Below are the code and all the weights of a small trained network. Each question names an input and a class and asks about switching units off, where a switched-off unit gives its printed mean instead of its output.

import numpy as np


def w(rows, s, z=0):
    codes = np.array(rows[::2]) - 128.0
    scale = np.full(codes.shape[1], s)
    scale[-1] = z or s
    return codes * scale


def f(y):
    return y / 2 * (1 + np.tanh(0.7978845608 * (y + 0.044715 * y**3)))


def log_softmax(a):
    a = a - a.max(-1, keepdims=True)
    return a - np.log(np.exp(a).sum(-1, keepdims=True))


def net(x, mask):
    res = np.array(x, float).reshape(1, 3) / 4 @ E
    y = f(res @ A[0][:, :-1].T + A[0][:, -1])
    res = res + np.where(mask, y, B[0][:, -1]) @ B[0][:, :-1]
    return log_softmax(res[-1] @ U[:, :-1].T + U[:, -1])


A, B = {}, {}
E = w([
[16,66,206],'x0',
[73,228,198],'x1',
[157,61,253],'x2',
],0.0078)
A[0] = w([
[221,92,107,104],'n0',
[237,98,138,211],'n1',
[79,27,71,225],'n2',
[146,97,179,157],'n3',
[57,195,149,157],'n4',
[94,103,191,73],'n5',
[117,97,100,89],'n6',
[164,221,208,156],'n7',
[115,166,125,197],'n8',
[168,191,63,66],'n9',
[95,110,88,67],'n10',
[29,143,120,252],'n11',
[81,10,102,253],'n12',
[152,178,55,78],'n13',
[110,52,38,232],'n14',
[71,82,101,240],'n15',
[172,92,109,199],'n16',
],0.013,0.0039)
B[0] = w([
[194,56,167,204],'n0',
[161,66,101,227],'n1',
[193,186,51,232],'n2',
[204,89,175,190],'n3',
[71,101,136,217],'n4',
[172,221,139,198],'n5',
[182,207,91,135],'n6',
[70,127,85,213],'n7',
[45,151,149,169],'n8',
[202,171,202,225],'n9',
[140,233,80,137],'n10',
[49,218,92,233],'n11',
[230,192,56,255],'n12',
[168,254,205,220],'n13',
[213,178,76,239],'n14',
[161,208,54,200],'n15',
[216,28,40,189],'n16',
],0.0074,0.0078)
U = w([
[168,148,167,211],'0',
[112,197,255,39],'1',
[163,65,180,3],'2',
[110,114,171,125],'3',
[124,151,116,83],'4',
[59,143,138,122],'5',
],0.013,0.0036)

Each question gives the input, the list of numbers given to net, and the class t.
The units are the neurons (one row each of A and B). Each row of codes is followed by its name. A weight is (code - 128) times the scale printed after its matrix; where a second scale follows, it is the last column's (A, B and U).
mask holds one flag per neuron, in row order. A switched-off neuron (its flag False) gives its mean, the last column of its row in B, instead of its output. The means were averaged over made-up inputs and are rounded, as every weight is.
A unit's drop is (log p(t) with every unit on - log p(t) with that unit switched off) / (log p(t) with every unit on - log p(t) with every unit switched off).
The circuit of an input: a set's keep is (log p(t) with only the set's units on - log p(t) with every unit switched off) / (log p(t) with every unit on - log p(t) with every unit switched off). Starting from the 12 units with the biggest drops (on a tie, the unit counted first), units are removed one at a time, each time the one whose removal leaves the highest keep (on an exact tie, the one counted first), for as long as the keep stays at least 0.8.
circuit, biggest first: the units of the circuit, biggest drop first
top k neurons: the k neurons with the biggest drops, biggest first
drop of u: that unit's drop, to one decimal
input [-8,3,-2], class 1: circuit, biggest first	[n13, n9, n12]
input [-3,1,0], class 1: circuit, biggest first	[n12, n2]
input [-6,-5,1], class 2: top neuron	[n0]
input [0,-3,1], class 2: top 2 neurons	[n11, n13]
input [7,1,-1], class 5: circuit, biggest first	[n11, n9]
input [7,4,-1], class 5: top 3 neurons	[n13, n9, n11]
input [-3,-6,-8], class 0: top 2 neurons	[n9, n13]
input [-1,8,-8], class 1: top 2 neurons	[n13, n9]
input [-2,3,-5], class 1: drop of n13	0.1
input [8,5,-3], class 5: drop of n13	0.2
input [-2,4,3], class 3: drop of n13	0.3
input [0,-7,7], class 2: drop of n16	0.2
